Each row is followed by roughly how far along a hidden order it lies, from 0 to 9. A new part has a new order.
[ 15   6   1   7   5  10  15   8  -8  -1  11   3   6 -11   7  -9   1   8
  18   2   2 -13   4  21  10   9  -1  -3] -> 2
[40  4  1  2 -2  4 38 12  2 -1  5 23  3 -1  6 -3 -1  2 12 -3 15 -5  1  4
  1  0 -3 -2] -> 3
[ 4 10  1  1  8  6 13  4  1  0  0 73  6  0  3  6  1  4  5 -1  6  1  0  7
 12  6 -3  9] -> 9
[-8  9  4  2  4 22  1 12 -3 -1  3 21  5 -4  9 -5  3  3 10 -3 10  0  1  9
  9  6  8  2] -> 6
[-4 10  0  4  8 -3  0  3 -9 -6  6 20 15 -6 11 -9  2 13 22 -8 15 -9  4 14
 25 10  7 -7] -> 2
[  1  17   3   4   9   4  10   1  -4  11   8  16   2  -9   4  -3   2   8
  11  -5   2 -13   5  14   0   9   4  -1] -> 8
[-2  9  0  4 -2 13 14  9 -2 10  8 14 -5 -5  4 -1  3  3 18 -1  6 -6  5 13
 -4  3  5  1] -> 5
[47  7 -1  6 -2  5 39 14  0  1 18 48 -3 -2  3  1  1  6 13 -3  2 -4  0 13
 -2 17  5  0] -> 7
[  4  10   0   3  -9  15  14  14  -2   8  10 -22 -14  -3   6  -5   2   0
   7   2  -5  -4   4  32 -12   4   8   1] -> 4
[11  7  1  6  2  6 11  4 -2 13  5  3 -2 -7  1 -5  2  9  5  0  2 -5 10  6
  3 27  5  1] -> 4
[-24   9   2  20   1  40  43  17  -9  34  39 -91 -28 -29   9 -33  11   5
  28 -14 -33 -44  19  55 -28  26  21   5] -> 5
[  0  14   5   2  11   5  -4   3  -7 -13   3  30  18  -6  11  -6   0  14
  15  -2  12  13   9  15  29   3   5  -6] -> 1
[21  3 -1  2 -3 14  8  9  3 10  7 10 -9  2 -3  6  3 -4 -4  3 -1  0  2  8
 -8  6  7  6] -> 7
[ 66  16   3   3   6  -3  18  15  -5 -13   6  46  17  -4  15 -10  -2   9
  20  -6  26  -9   1  11  21  34  -9  -7] -> 2
[-2 14 -1  2  1  9 13 11  0  5  7  8 -1 -1  2  2  0  4  6 -3  2 -2  0 14
 -3  3  4 -1] -> 6
[14  8  4  0 -1  2 33  8  3 13 -1 13 -7  2 -4  5  2  0 -1  4 -1  2  0 -3
 -6 10 10  7] -> 6
[-14  17   1   5  -3  17   8  13  -5   1  15  -8   1  -8   7  -9   1  17
  15  -7   2 -13   9  30   0  15  10  -2] -> 3
[ 23  11   3   3  13 -10  -1   2  -8 -11   4  42  22  -2  10  -8   1   6
  18  -5  21  -5   5  13  23  14  -5  -7] -> 0
[11 19  1  1  1  3  7  6  1  2  1 35 -2 -2  3  2  3  3 10 -2  7 -3  1 10
 -2 -1  1  3] -> 7
[11 15  1  3  6  0  5  2 -4 -7  3 54 12 -3 10 -1 -1  7 10  0 11 -1  1  5
 17  5 -4 -1] -> 5
[14 12  4  2 11 -5  0 -4 -2  0 -1 35 14 -3  3  0  0  6 10 -3  8 -3  6  1
 12 11 -2 -2] -> 4
[ 82  68   3   3   3   2   2   7  -6  -2   6  34  12  -7   7  -5   1  49
  19  -6  14  -2   2   6  19 100  -1  -4] -> 5
[-1  5  0  2  0 24  4  7 -3  5  7 11  0 -4  6 -5  2  6  8 -1 -3 10  2 29
  8  2 11  4] -> 2
[14 13  3  0  4  1  5 -4  6 10  2 -6 -2  0 -2  8  3 10 -5  3  3 12  2  9
  4 22  5  1] -> 1
[ 3 29  1  0  8  5 15 14 -3 -3 -7 52 17  2  5  2 -1 10 12 -2 22  6  4 -3
 16  4 -4 -1] -> 4
[41 14  2  1 10 -4  1 -6  2  3  4 26  7 -1  0  7  2 10  3  1  1 -1  5  3
 11 18 12 -1] -> 0
[10  7  1  4  2  6  8  7 -1  7 10  4  1 -4  3 -1  3  5  5  1 -1 -2  1 11
  1 10  8 -1] -> 1
